Below are the code and all the weights of a small trained network. Each question names an input and a target symbol and asks about switching units off, where a switched-off unit gives its printed mean instead of its output.

import numpy as np


def w(rows, s, z=0):
    codes = np.array(rows[::2]) - 128.0
    scale = np.full(codes.shape[1], s)
    scale[-1] = z or s
    return codes * scale


def f(y):
    return y / 2 * (1 + np.tanh(0.7978845608 * (y + 0.044715 * y**3)))


def softmax(a):
    e = np.exp(a - a.max(-1, keepdims=True))
    return e / e.sum(-1, keepdims=True)


def log_softmax(a):
    a = a - a.max(-1, keepdims=True)
    return a - np.log(np.exp(a).sum(-1, keepdims=True))


def net(x, mask):
    ids = ['ΓΘΣαβδζτψ'.index(c) for c in x.split()]
    T = len(ids)
    res = E[ids] + P[:T]
    u = 0
    for l in range(3):
        q, k, v = (res @ M[l].T for M in (Q, K, V))
        z = softmax(np.where(np.tri(T) > 0, q @ k.T / 3**0.5, -1e9)) @ v
        res = res + np.where(mask[u], z, O[l][:, -1]) @ O[l][:, :-1]
        u += 1
        y = f(res @ A[l][:, :-1].T + A[l][:, -1])
        res = res + np.where(mask[u : u + 4], y, B[l][:, -1]) @ B[l][:, :-1]
        u += 4
    return log_softmax(res[-1] @ U[:, :-1].T + U[:, -1])


Q, K, V, O, A, B = {}, {}, {}, {}, {}, {}
E = w([
[178,60,135],'Γ',
[216,165,255],'Θ',
[174,222,89],'Σ',
[178,202,77],'α',
[134,83,150],'β',
[20,111,221],'δ',
[164,169,75],'ζ',
[162,164,67],'τ',
[76,5,124],'ψ',
],0.0087)
P = w([
[93,200,3],'0',
[123,167,69],'1',
[148,141,113],'2',
[158,113,139],'3',
[171,93,158],'4',
[171,79,180],'5',
[190,48,191],'6',
[197,40,195],'7',
],0.0052)
Q[0] = w([
[58,254,14],'0.h0',
[114,71,115],'0.h0',
[76,33,178],'0.h0',
],0.013)
K[0] = w([
[122,193,12],'0.h0',
[94,3,146],'0.h0',
[9,31,230],'0.h0',
],0.0078)
V[0] = w([
[233,136,133],'0.h0',
[254,137,100],'0.h0',
[162,219,165],'0.h0',
],0.007)
O[0] = w([
[173,175,102,219],'0.h0',
[254,184,80,251],'0.h0',
[181,239,201,113],'0.h0',
],0.0066,0.0012)
A[0] = w([
[193,189,41,145],'0.n0',
[96,146,255,252],'0.n1',
[117,45,134,118],'0.n2',
[182,154,70,81],'0.n3',
],0.0083,0.0036)
B[0] = w([
[103,241,113,253],'0.n0',
[160,104,253,193],'0.n1',
[47,35,77,172],'0.n2',
[120,208,148,172],'0.n3',
],0.0055,0.0044)
Q[1] = w([
[141,185,132],'1.h0',
[101,95,155],'1.h0',
[2,182,31],'1.h0',
],0.0064)
K[1] = w([
[137,168,103],'1.h0',
[135,97,166],'1.h0',
[67,58,2],'1.h0',
],0.0093)
V[1] = w([
[102,59,195],'1.h0',
[157,135,253],'1.h0',
[201,49,135],'1.h0',
],0.0065)
O[1] = w([
[42,213,129,4],'1.h0',
[121,190,195,179],'1.h0',
[116,255,55,56],'1.h0',
],0.0054,0.0026)
A[1] = w([
[123,142,94,147],'1.n0',
[124,151,2,253],'1.n1',
[136,164,112,88],'1.n2',
[80,83,77,198],'1.n3',
],0.0098,0.0042)
B[1] = w([
[135,152,67,138],'1.n0',
[109,254,76,254],'1.n1',
[87,134,73,136],'1.n2',
[48,108,51,201],'1.n3',
],0.0057,0.005)
Q[2] = w([
[93,91,57],'2.h0',
[84,46,124],'2.h0',
[158,246,112],'2.h0',
],0.011)
K[2] = w([
[63,39,86],'2.h0',
[52,46,160],'2.h0',
[182,254,59],'2.h0',
],0.0091)
V[2] = w([
[3,158,232],'2.h0',
[29,5,57],'2.h0',
[84,99,115],'2.h0',
],0.0042)
O[2] = w([
[82,83,255,34],'2.h0',
[64,10,40,6],'2.h0',
[64,117,118,100],'2.h0',
],0.0061,0.0014)
A[2] = w([
[209,97,157,161],'2.n0',
[144,33,128,135],'2.n1',
[219,113,125,208],'2.n2',
[155,89,254,252],'2.n3',
],0.0064,0.003)
B[2] = w([
[230,114,187,195],'2.n0',
[130,3,49,208],'2.n1',
[253,140,106,248],'2.n2',
[148,117,195,254],'2.n3',
],0.0058,0.0056)
U = w([
[141,223,2,215],'Γ',
[191,151,200,147],'Θ',
[223,9,130,86],'Σ',
[194,17,137,66],'α',
[50,152,96,214],'β',
[28,90,236,177],'δ',
[75,133,134,7],'ζ',
[77,129,132,1],'τ',
[53,47,67,137],'ψ',
],0.005,0.0048)

Each question gives the input, a string of symbols that net reads in full, and the target symbol t.
The units are the heads (3 rows each of Q, K, V and O) and the neurons (one row each of A and B). Each row of codes is followed by its name. A weight is (code - 128) times the scale printed after its matrix; where a second scale follows, it is the last column's (O, A, B and U).
mask holds one flag per unit, layer by layer, with each layer's heads first. A switched-off unit (its flag False) gives its mean, the last column of its rows in O or B, instead of its output. The means were averaged over made-up inputs and are rounded, as every weight is.
A unit's drop is (log p(t) with every unit on - log p(t) with that unit switched off) / (log p(t) with every unit on - log p(t) with every unit switched off).
The circuit of an input: a set's keep is (log p(t) with only the set's units on - log p(t) with every unit switched off) / (log p(t) with every unit on - log p(t) with every unit switched off). Starting from the 12 units with the biggest drops (on a tie, the unit counted first), units are removed one at a time, each time the one whose removal leaves the highest keep (on an exact tie, the one counted first), for as long as the keep stays at least 0.8.
circuit, biggest first: the units of the circuit, biggest drop first
most important unit: the unit with the biggest drop
k most important neurons: the k neurons with the biggest drops, biggest first
top k neurons in layer l: the k neurons of layer l with the biggest drops, biggest first
drop when u is switched off: that unit's drop, to one decimal
input τ Σ δ ζ δ Γ, target δ: most important unit	0.h0
input Γ Θ Γ, target Θ: circuit, biggest first	0.h0; 2.h0; 1.n3; 1.h0
input τ ψ τ Γ, target ψ: top 2 neurons in layer 0	0.n2; 0.n1
input Θ ζ α Σ Σ τ τ, target Θ: circuit, biggest first	0.h0; 2.h0; 1.n3; 0.n2
input β ψ Γ δ Γ β, target δ: 2 most important neurons	0.n1; 1.n1
input ζ Θ α Θ Γ β, target Θ: top 2 neurons in layer 0	0.n1; 0.n2
input δ α Σ ψ Γ δ ψ β, target ψ: 3 most important neurons	0.n2; 1.n3; 2.n1
input Σ β δ Γ, target δ: 2 most important neurons	0.n1; 2.n2
input δ Σ δ Σ Σ Θ Γ, target Θ: 2 most important neurons	0.n1; 1.n3
input β α ψ Γ, target ψ: 2 most important neurons	1.n3; 0.n2
input Γ ψ Γ Γ ψ τ, target Γ: drop when 2.n1 is switched off	0.0
input Σ Γ Σ Σ β, target Σ: drop when 0.n0 is switched off	0.3
input ψ τ ψ ζ Γ Γ β, target ψ: drop when 1.h0 is switched off	0.1
input Γ Θ Γ β, target Θ: drop when 0.n1 is switched off	0.1
input β β Γ Θ, target Θ: most important unit	2.h0
